Here is a tiny trained network, its code and every weight. The questions are about switching its units off for an input and a target symbol, where a switched-off unit gives its printed mean instead of its output.

import numpy as np


def w(rows, s, z=0):
    codes = np.array(rows[::2]) - 128.0
    scale = np.full(codes.shape[1], s)
    scale[-1] = z or s
    return codes * scale


def norm(h):
    return h / np.sqrt((h * h).mean(-1, keepdims=True) + 1e-5)


def f(y):
    return y / 2 * (1 + np.tanh(0.7978845608 * (y + 0.044715 * y**3)))


def softmax(a):
    e = np.exp(a - a.max(-1, keepdims=True))
    return e / e.sum(-1, keepdims=True)


def log_softmax(a):
    a = a - a.max(-1, keepdims=True)
    return a - np.log(np.exp(a).sum(-1, keepdims=True))


def net(x, mask):
    ids = ['ΘΠαεζητψ'.index(c) for c in x.split()]
    T = len(ids)
    res = E[ids] + P[:T]
    u = 0
    for l in range(2):
        q, k, v = (norm(res) @ M[l].T for M in (Q, K, V))
        z = softmax(np.where(np.tri(T) > 0, q @ k.T / 4**0.5, -1e9)) @ v
        res = res + np.where(mask[u], z, O[l][:, -1]) @ O[l][:, :-1]
        u += 1
        y = f(norm(res) @ A[l][:, :-1].T + A[l][:, -1])
        res = res + np.where(mask[u : u + 12], y, B[l][:, -1]) @ B[l][:, :-1]
        u += 12
    return log_softmax(norm(res)[-1] @ U[:, :-1].T + U[:, -1])


Q, K, V, O, A, B = {}, {}, {}, {}, {}, {}
E = w([
[235,164,137,97,90,127,58],'Θ',
[255,78,131,108,116,135,103],'Π',
[95,189,114,155,123,31,55],'α',
[93,113,119,86,85,44,71],'ε',
[136,50,140,146,151,30,111],'ζ',
[95,129,153,149,62,180,49],'η',
[108,179,63,129,121,100,198],'τ',
[111,46,198,145,96,159,97],'ψ',
],0.024)
P = w([
[218,188,226,211,34,82,176],'0',
[91,145,117,255,31,147,180],'1',
[109,133,114,227,50,139,150],'2',
[114,126,108,214,72,142,130],'3',
[115,132,120,197,81,150,116],'4',
[107,132,113,184,94,150,109],'5',
[98,128,117,166,102,156,108],'6',
[99,131,116,155,119,151,99],'7',
[91,131,121,138,123,168,107],'8',
[73,128,118,120,126,197,115],'9',
[86,121,109,97,145,178,110],'10',
[79,121,109,87,147,199,105],'11',
[97,118,120,74,176,166,88],'12',
[110,108,112,78,192,162,77],'13',
],0.0082)
Q[0] = w([
[155,131,132,161,79,106,177],'0.h0',
[150,88,140,138,133,120,73],'0.h0',
[152,103,173,125,103,98,27],'0.h0',
[91,192,109,80,153,137,253],'0.h0',
],0.014)
K[0] = w([
[109,84,55,94,78,116,115],'0.h0',
[93,147,108,69,182,152,115],'0.h0',
[90,122,117,82,246,179,116],'0.h0',
[162,129,159,226,23,104,186],'0.h0',
],0.011)
V[0] = w([
[156,27,98,123,11,145,183],'0.h0',
[158,144,89,177,156,160,162],'0.h0',
[99,116,66,23,140,122,172],'0.h0',
[172,149,129,220,53,87,188],'0.h0',
],0.011)
O[0] = w([
[151,167,247,116,176,146,122,148],'0.h0',
[184,114,104,109,184,46,67,1],'0.h0',
[139,186,125,165,73,122,188,97],'0.h0',
[125,136,142,62,193,126,97,156],'0.h0',
],0.012,0.0095)
A[0] = w([
[104,44,97,75,126,151,139,93],'0.n0',
[70,114,97,150,189,138,167,106],'0.n1',
[171,100,127,127,148,98,114,2],'0.n2',
[202,140,87,141,117,215,87,251],'0.n3',
[139,121,164,72,108,73,202,64],'0.n4',
[136,107,117,141,93,110,174,49],'0.n5',
[82,171,96,53,118,147,136,239],'0.n6',
[120,57,144,161,183,46,226,41],'0.n7',
[99,227,123,188,161,120,156,115],'0.n8',
[95,197,65,3,247,134,194,100],'0.n9',
[157,61,72,150,142,144,123,228],'0.n10',
[175,19,158,89,123,161,186,172],'0.n11',
],0.013,0.0015)
B[0] = w([
[112,72,157,90,113,106,134,172],'0.n0',
[118,212,82,94,111,80,115,134],'0.n1',
[185,153,118,141,142,109,132,129],'0.n2',
[74,144,86,42,156,180,140,190],'0.n3',
[68,107,113,187,118,127,94,159],'0.n4',
[137,174,118,140,95,154,101,144],'0.n5',
[179,120,121,173,104,58,75,254],'0.n6',
[119,193,150,75,141,92,220,149],'0.n7',
[101,129,117,122,226,122,101,151],'0.n8',
[39,250,170,239,194,124,58,150],'0.n9',
[75,149,75,159,142,89,146,148],'0.n10',
[170,107,63,206,192,97,212,208],'0.n11',
],0.015,0.0062)
Q[1] = w([
[130,207,52,132,200,145,99],'1.h0',
[57,135,111,174,195,54,150],'1.h0',
[82,103,91,171,98,138,44],'1.h0',
[137,83,137,146,250,187,151],'1.h0',
],0.022)
K[1] = w([
[80,108,4,83,164,52,8],'1.h0',
[43,59,147,79,186,57,219],'1.h0',
[101,48,46,128,18,206,141],'1.h0',
[124,16,187,124,231,154,60],'1.h0',
],0.015)
V[1] = w([
[133,44,82,63,152,224,54],'1.h0',
[115,250,204,92,170,197,70],'1.h0',
[79,103,104,254,161,171,150],'1.h0',
[173,55,202,171,151,143,45],'1.h0',
],0.0099)
O[1] = w([
[188,148,129,197,102,178,118,43],'1.h0',
[123,95,58,104,86,137,110,15],'1.h0',
[148,10,165,163,197,134,126,177],'1.h0',
[94,98,104,203,107,122,190,254],'1.h0',
],0.013,0.003)
A[1] = w([
[108,179,200,150,106,71,135,129],'1.n0',
[116,148,61,131,78,121,220,83],'1.n1',
[126,56,163,106,105,137,183,2],'1.n2',
[167,196,129,37,92,95,110,106],'1.n3',
[168,254,151,120,202,102,164,155],'1.n4',
[218,142,24,188,147,117,206,175],'1.n5',
[167,207,125,226,126,111,141,95],'1.n6',
[177,86,167,127,122,148,22,130],'1.n7',
[129,197,43,84,115,157,95,119],'1.n8',
[134,104,171,91,187,130,138,80],'1.n9',
[80,109,137,106,152,208,78,74],'1.n10',
[150,104,186,38,80,150,120,179],'1.n11',
],0.013,0.0051)
B[1] = w([
[164,204,163,169,119,106,149,254],'1.n0',
[71,134,114,144,133,29,182,158],'1.n1',
[136,102,172,168,168,87,139,136],'1.n2',
[124,67,209,183,168,144,42,149],'1.n3',
[122,168,70,60,163,224,171,184],'1.n4',
[14,149,23,72,92,120,189,195],'1.n5',
[147,95,134,173,199,180,86,154],'1.n6',
[191,124,16,83,132,87,183,184],'1.n7',
[102,72,245,69,110,154,98,159],'1.n8',
[144,104,106,53,67,164,58,142],'1.n9',
[122,132,156,122,9,171,84,136],'1.n10',
[70,137,160,81,146,95,190,173],'1.n11',
],0.014,0.0082)
U = w([
[95,108,141,99,117,186,79,56],'Θ',
[182,165,88,84,184,123,206,253],'Π',
[45,222,159,212,138,161,175,177],'α',
[97,165,80,177,212,101,47,64],'ε',
[83,117,18,135,116,176,141,88],'ζ',
[138,45,168,191,201,135,170,36],'η',
[101,104,120,147,108,1,107,230],'τ',
[84,128,195,33,201,120,126,37],'ψ',
],0.0095,0.0019)

Each question gives the input, a string of symbols that net reads in full, and the target symbol t.
The units are the heads (4 rows each of Q, K, V and O) and the neurons (one row each of A and B). Each row of codes is followed by its name. A weight is (code - 128) times the scale printed after its matrix; where a second scale follows, it is the last column's (O, A, B and U).
mask holds one flag per unit, layer by layer, with each layer's heads first. A switched-off unit (its flag False) gives its mean, the last column of its rows in O or B, instead of its output. The means were averaged over made-up inputs and are rounded, as every weight is.
A unit's drop is (log p(t) with every unit on - log p(t) with that unit switched off) / (log p(t) with every unit on - log p(t) with every unit switched off).
The circuit of an input: a set's keep is (log p(t) with only the set's units on - log p(t) with every unit switched off) / (log p(t) with every unit on - log p(t) with every unit switched off). Starting from the 12 units with the biggest drops (on a tie, the unit counted first), units are removed one at a time, each time the one whose removal leaves the highest keep (on an exact tie, the one counted first), for as long as the keep stays at least 0.8.
circuit, biggest first: the units of the circuit, biggest drop first
top k neurons: the k neurons with the biggest drops, biggest first
k most important neurons of layer l: the k neurons of layer l with the biggest drops, biggest first
input Θ ε ε ε Π Π ε ε ε α ε τ, target ε: top neuron -> 0.n9
input α Π η α η α, target ζ: top 2 neurons -> 0.n3, 1.n5
input α α ε η ψ ε α Θ ε ε α ζ τ α, target ψ: 2 most important neurons of layer 1 -> 1.n4, 1.n8
input τ ε η ζ ε, target ζ: top 4 neurons -> 0.n6, 0.n1, 0.n7, 1.n0
input ε ψ α α η α Θ τ α ε α ζ α, target ψ: 2 most important neurons of layer 1 -> 1.n8, 1.n4
input ζ ε α ε Θ ε ε ε Θ Θ ψ α η, target Θ: circuit, biggest first -> 1.n8, 0.n3, 1.h0
input α η ε ψ ε τ ε τ τ ζ Π ψ ψ α, target ζ: top 2 neurons -> 0.n8, 0.n3
input ζ ε α Π ε α Π α, target Π: 2 most important neurons of layer 1 -> 1.n7, 1.n4
input α ε α Θ η, target ζ: top 2 neurons -> 1.n7, 0.n1
input ζ ε Π ε ε ε ε ε ε Π ε ε ζ, target α: 4 most important neurons of layer 0 -> 0.n7, 0.n11, 0.n6, 0.n5
input ψ ε ψ Π ε ε ζ Π α Π α, target Π: circuit, biggest first -> 0.n3, 1.h0, 1.n7, 0.n10
input Π ε η ε η ζ ε α α α, target τ: circuit, biggest first -> 0.h0, 1.n4
input η ζ τ ε ζ ζ, target Π: 2 most important neurons of layer 0 -> 0.n7, 0.n11
input ψ ε η ε, target ζ: 3 most important neurons of layer 0 -> 0.n6, 0.n7, 0.n1
input ε ε ε Π ε Π, target ζ: top 2 neurons -> 0.n11, 1.n5
input Θ ζ ε ε ε Θ η α ψ α, target η: 3 most important neurons of layer 0 -> 0.n3, 0.n11, 0.n8
input η α α α Θ, target Θ: most important neuron of layer 1 -> 1.n10
input Π α ψ ε α, target η: 2 most important neurons of layer 0 -> 0.n8, 0.n11
input ε ε τ α α, target ε: 2 most important neurons of layer 0 -> 0.n3, 0.n0
input η ε ε ε ε Π Π Θ, target Θ: top neuron -> 0.n11
input α α ε τ Π ε Π Π Π Π ε, target Π: top 3 neurons -> 1.n7, 0.n3, 0.n11
input ε ψ ε ζ, target Π: top 2 neurons -> 0.n7, 0.n11
input ε ζ ζ ψ ψ Θ η τ Π Θ, target ψ: 2 most important neurons of layer 0 -> 0.n3, 0.n6
input ε ε Π ε Π ε, target Π: 4 most important neurons of layer 0 -> 0.n3, 0.n11, 0.n6, 0.n9
input Θ η α ε ε α ε ε ε ε ε ζ ε ε, target α: 4 most important neurons of layer 0 -> 0.n11, 0.n0, 0.n10, 0.n9
input Π α α ε ψ α α ε, target η: top 2 neurons -> 0.n0, 0.n11
input ε ε η α ε α Θ ε Π Π ε α, target Θ: 2 most important neurons of layer 0 -> 0.n10, 0.n8
input α α η ε ε τ ε α ε ε Θ ε, target Θ: top 2 neurons -> 1.n8, 0.n3
